[[ 5.73  2.61 -5.99  2.74]
 [ 1.68  0.56  6.50  4.50]
 [-6.20 -4.99 -6.08  0.79]
 [-4.13 -5.87  3.96  2.13]
 [ 2.61  2.89  4.68 -1.13]
 [-4.43  6.17 -4.33  2.22]]
=>
[[ 5.73  2.61 -5.99  2.74]
 [-6.20 -4.99 -6.08  0.79]
 [ 2.61  2.89  4.68 -1.13]]

[[ 2.80 -2.49 -0.70  6.98 -0.11 -0.27  0.75 -2.95 -0.03  0.01 -0.26]
 [-1.54 -1.82 -1.99  0.91  0.54  0.43  0.03  1.46 -0.06 -1.15 -1.70]
 [ 0.66 -1.01  0.48  3.84  2.08  0.18  0.33  4.98  0.08  3.05  1.91]]
=>
[[ 2.80 -2.49 -0.70  6.98 -0.11 -0.27  0.75 -2.95 -0.03  0.01 -0.26]
 [ 0.66 -1.01  0.48  3.84  2.08  0.18  0.33  4.98  0.08  3.05  1.91]]

[[ 1.30 -0.53 -0.17 -1.20 -0.98 -0.92 -0.93 -0.28 -0.15 -1.69 -0.04 -2.05
  -1.75 -0.01]
 [-1.20 -0.51 -1.10 -1.79 -0.69  1.29  1.95  0.28 -0.03  6.21  0.06  1.51
   0.31  1.03]
 [ 2.17 -0.11  0.93 -0.89  0.02  1.93  0.17 -0.18  0.18  0.09  0.02  0.38
   0.19  0.15]
 [-0.31  0.37  0.10  1.34  0.47 -1.61 -0.89 -0.06 -0.09 -2.56 -0.03 -0.65
  -0.04 -0.52]]
=>
[[ 1.30 -0.53 -0.17 -1.20 -0.98 -0.92 -0.93 -0.28 -0.15 -1.69 -0.04 -2.05
  -1.75 -0.01]
 [ 2.17 -0.11  0.93 -0.89  0.02  1.93  0.17 -0.18  0.18  0.09  0.02  0.38
   0.19  0.15]]

[[-0.93  1.91  0.27 -0.89  0.15  0.55  0.03 -0.55 -0.04  0.43  0.57]
 [ 0.37  1.97 -0.28 -0.37 -2.07  0.22  0.21 -7.92 -0.14 -2.32 -1.09]
 [-1.58  1.91 -0.28  0.95  1.02  1.11  0.26  0.56 -0.07  1.15  0.82]
 [-2.63  1.89  0.05 -6.60 -0.54  0.19 -0.70  0.92 -0.01 -1.25 -0.76]]
=>
[[-0.93  1.91  0.27 -0.89  0.15  0.55  0.03 -0.55 -0.04  0.43  0.57]
 [-1.58  1.91 -0.28  0.95  1.02  1.11  0.26  0.56 -0.07  1.15  0.82]]

[[-0.23 -3.51 -0.38 -2.64 -2.95  1.70 -0.20]
 [-0.16 -1.29  0.06 -2.24 -0.65  1.50  0.98]
 [-1.66 -0.89  0.69 -7.78  2.15  4.51  5.27]
 [-0.75  3.14  1.26 -1.78  4.33  0.77  3.40]
 [-1.20  2.62  1.17 -3.58  4.63  1.84  4.25]
 [ 0.69 -3.71 -1.01  1.03 -4.83 -0.44 -2.95]]
=>
[[-0.23 -3.51 -0.38 -2.64 -2.95  1.70 -0.20]
 [-1.66 -0.89  0.69 -7.78  2.15  4.51  5.27]
 [-1.20  2.62  1.17 -3.58  4.63  1.84  4.25]]

[[-1.35 -3.40  5.30 -1.65 -6.87 -2.67  1.12 -6.73 -0.05]
 [-2.43  0.52  2.39 -2.20 -2.30 -5.67  2.62  0.07 -3.62]
 [ 0.03 -1.28  5.54  4.63 -5.24  0.62  3.95 -4.26  2.31]
 [ 2.88  8.32  0.26  1.38 -1.34 -1.29  2.40  0.39  0.15]
 [ 2.69 -4.10 -4.04  0.59  4.51  1.73 -3.61 -4.27  5.29]
 [-3.60  5.13  6.81  3.38 -0.96  6.49 -1.83 -1.68  2.46]
 [-0.40 -0.32  2.22  3.30 -0.91 -5.04  8.24  3.20 -6.23]]
=>
[[-1.35 -3.40  5.30 -1.65 -6.87 -2.67  1.12 -6.73 -0.05]
 [ 0.03 -1.28  5.54  4.63 -5.24  0.62  3.95 -4.26  2.31]
 [ 2.69 -4.10 -4.04  0.59  4.51  1.73 -3.61 -4.27  5.29]
 [-0.40 -0.32  2.22  3.30 -0.91 -5.04  8.24  3.20 -6.23]]

[[-0.78  3.33 -0.30 -6.55 -1.46 -1.08  0.92 -7.44]
 [ 0.33  1.47 -0.30 -1.32  0.65  2.00  0.92 -0.82]
 [ 0.33  0.24 -0.30  0.42  0.65 -0.05 -0.01 -0.82]]
=>
[[-0.78  3.33 -0.30 -6.55 -1.46 -1.08  0.92 -7.44]
 [ 0.33  0.24 -0.30  0.42  0.65 -0.05 -0.01 -0.82]]
---
[[ 2.18 -4.23 -2.05  5.73]
 [ 2.62 -6.50  0.93  0.66]
 [-0.69 -0.28  1.95 -0.10]
 [ 1.01  0.45 -3.89  0.47]]
=>
[[ 2.18 -4.23]
 [ 2.62 -6.50]
 [-0.69 -0.28]]

[[ 7.00  3.21 -7.18  1.94 -2.17]
 [-0.17  0.98  0.83 -3.53 -1.77]
 [-1.56  2.61  0.40  5.47 -3.25]]
=>
[[ 7.00  3.21]
 [-0.17  0.98]
 [-1.56  2.61]]

[[ 3.77  1.09 -2.48 -5.17  1.60]
 [ 0.83  0.66 -1.16 -2.42  0.40]
 [ 6.57  1.23 -3.41 -7.23  2.64]]
=>
[[3.77 1.09]
 [0.83 0.66]
 [6.57 1.23]]

[[-3.87 -0.99 -0.47 -2.39]
 [ 1.31 -0.36  0.74  0.96]
 [-6.36  0.59  0.20  4.56]
 [ 5.16 -0.57 -1.17  1.59]]
=>
[[-3.87 -0.99]
 [ 1.31 -0.36]
 [-6.36  0.59]]

[[ 3.96 -4.73  1.32  1.76 -2.10]
 [-5.30 -5.57  0.60  3.00 -3.16]
 [-6.82 -0.89 -0.90 -3.31  1.39]]
=>
[[ 3.96 -4.73]
 [-5.30 -5.57]
 [-6.82 -0.89]]

[[ 6.50 -5.09  0.77 -1.83 -2.12]
 [-6.83 -2.40 -4.55 -2.54 -1.29]
 [-2.70 -5.88  2.11  2.53 -2.55]]
=>
[[ 6.50 -5.09]
 [-6.83 -2.40]
 [-2.70 -5.88]]
